Below are the code and all the weights of a small trained network. Each question names an input and a class and asks about switching units off, where a switched-off unit gives its printed mean instead of its output.

import numpy as np


def w(rows, s, z=0):
    codes = np.array(rows[::2]) - 128.0
    scale = np.full(codes.shape[1], s)
    scale[-1] = z or s
    return codes * scale


def f(y):
    return np.maximum(y, 0)


def log_softmax(a):
    a = a - a.max(-1, keepdims=True)
    return a - np.log(np.exp(a).sum(-1, keepdims=True))


def net(x, mask):
    res = np.array(x, float).reshape(1, 8) / 4 @ E
    y = f(res @ A[0][:, :-1].T + A[0][:, -1])
    res = res + np.where(mask, y, B[0][:, -1]) @ B[0][:, :-1]
    return log_softmax(res[-1] @ U[:, :-1].T + U[:, -1])


A, B = {}, {}
E = w([
[116,100,44,71,94,208,159,93],'x0',
[82,156,114,61,75,80,73,132],'x1',
[141,215,1,131,133,159,122,107],'x2',
[116,91,124,186,225,155,48,111],'x3',
[197,149,106,127,201,39,142,175],'x4',
[209,81,222,78,85,103,106,142],'x5',
[191,173,58,90,193,181,62,229],'x6',
[139,59,121,118,195,115,211,230],'x7',
],0.0094)
A[0] = w([
[175,180,120,108,79,100,70,132,91],'n1',
[163,108,166,170,88,121,121,82,79],'n2',
[132,88,216,161,143,94,133,166,67],'n3',
[140,129,143,90,91,81,103,117,71],'n4',
[134,88,154,142,129,101,106,98,83],'n5',
[148,174,84,103,78,127,178,175,168],'n6',
[137,98,167,115,66,137,176,103,242],'n7',
[187,71,103,113,65,201,129,100,165],'n8',
[161,139,75,101,205,100,180,143,253],'n9',
[126,154,139,124,162,181,67,137,140],'n10',
[205,145,116,123,216,91,90,108,127],'n11',
[99,139,94,221,110,80,180,84,232],'n12',
[123,81,205,152,170,95,133,170,102],'n13',
[149,59,109,91,155,170,112,199,183],'n14',
[106,104,118,247,174,186,197,137,199],'n15',
],0.012,0.0033)
B[0] = w([
[162,158,76,217,176,175,148,72,193],'n1',
[120,65,184,133,99,136,145,204,188],'n2',
[120,56,134,82,140,25,68,217,225],'n3',
[107,133,88,123,178,90,155,125,176],'n4',
[103,119,143,128,132,120,153,161,172],'n5',
[62,125,163,117,117,101,166,133,213],'n6',
[81,174,172,121,93,211,113,136,219],'n7',
[107,181,115,106,87,153,134,197,204],'n8',
[75,160,112,117,36,154,176,245,247],'n9',
[134,136,85,141,137,139,40,116,192],'n10',
[172,176,158,149,82,191,139,98,235],'n11',
[107,185,95,144,144,127,121,99,210],'n12',
[22,118,95,79,171,42,114,137,227],'n13',
[66,119,111,80,108,128,119,150,225],'n14',
[2,109,101,157,241,176,113,127,232],'n15',
],0.0094,0.014)
U = w([
[125,104,110,134,137,102,75,140,96],'0',
[185,88,114,130,146,126,168,115,4],'1',
[148,154,117,235,154,150,150,108,188],'2',
[76,97,132,111,131,75,184,204,117],'3',
[102,149,122,115,70,84,144,64,103],'4',
[95,133,102,105,105,193,101,122,216],'5',
[156,146,150,70,9,163,155,171,98],'6',
[214,129,126,132,136,81,5,123,79],'7',
],0.013,0.0044)

Each question gives the input, the list of numbers given to net, and the class t.
The units are the neurons (one row each of A and B). Each row of codes is followed by its name. A weight is (code - 128) times the scale printed after its matrix; where a second scale follows, it is the last column's (A, B and U).
mask holds one flag per neuron, in row order. A switched-off neuron (its flag False) gives its mean, the last column of its row in B, instead of its output. The means were averaged over made-up inputs and are rounded, as every weight is.
A unit's drop is (log p(t) with every unit on - log p(t) with that unit switched off) / (log p(t) with every unit on - log p(t) with every unit switched off).
The circuit of an input: a set's keep is (log p(t) with only the set's units on - log p(t) with every unit switched off) / (log p(t) with every unit on - log p(t) with every unit switched off). Starting from the 12 units with the biggest drops (on a tie, the unit counted first), units are removed one at a time, each time the one whose removal leaves the highest keep (on an exact tie, the one counted first), for as long as the keep stays at least 0.8.
units of the circuit, in order: the units of the circuit, biggest drop first
most important unit: the unit with the biggest drop
k most important neurons: the k neurons with the biggest drops, biggest first
drop when u is switched off: that unit's drop, to one decimal
input [4,-8,-7,-8,-6,-7,-6,1], class 5: 2 most important neurons => [n7; n15]
input [4,2,-2,-1,-2,-4,-8,0], class 5: most important unit => n7
input [7,7,6,2,8,4,-6,5], class 6: units of the circuit, in order => [n15; n13]
input [-6,-6,5,5,0,6,7,4], class 5: 2 most important neurons => [n11; n10]
input [-3,4,3,5,1,4,3,1], class 7: 2 most important neurons => [n15; n7]
input [4,4,-3,-4,0,-6,-6,3], class 5: units of the circuit, in order => [n7; n3]
input [-1,3,-5,-5,3,4,8,-4], class 7: units of the circuit, in order => [n9; n15; n1]
input [7,-7,-1,-7,-3,2,5,-8], class 6: 2 most important neurons => [n15; n8]
input [-4,-6,-4,-1,-7,1,3,-8], class 6: 2 most important neurons => [n15; n2]
input [5,7,-2,5,4,-3,2,1], class 5: 3 most important neurons => [n3; n2; n8]
input [-1,7,-2,8,-5,8,1,-8], class 7: 3 most important neurons => [n9; n15; n10]
input [8,-2,-6,-5,4,6,-3,1], class 6: 3 most important neurons => [n7; n15; n8]
input [8,1,-5,1,8,0,6,-6], class 6: 2 most important neurons => [n15; n13]
input [1,7,7,-8,5,5,6,-4], class 2: units of the circuit, in order => [n1]
input [4,-8,5,5,7,4,8,7], class 5: 2 most important neurons => [n15; n11]
input [6,4,-2,-2,-6,-1,-4,-5], class 6: 2 most important neurons => [n15; n8]
input [-4,-8,2,4,-8,-8,4,-4], class 2: drop when n14 is switched off => 0.2
input [7,-7,7,7,5,2,-5,7], class 5: drop when n5 is switched off => 0.1
input [-7,4,4,-4,-7,-2,5,-3], class 2: drop when n1 is switched off => 0.3
input [3,-2,1,-4,-2,3,5,7], class 6: most important unit => n13
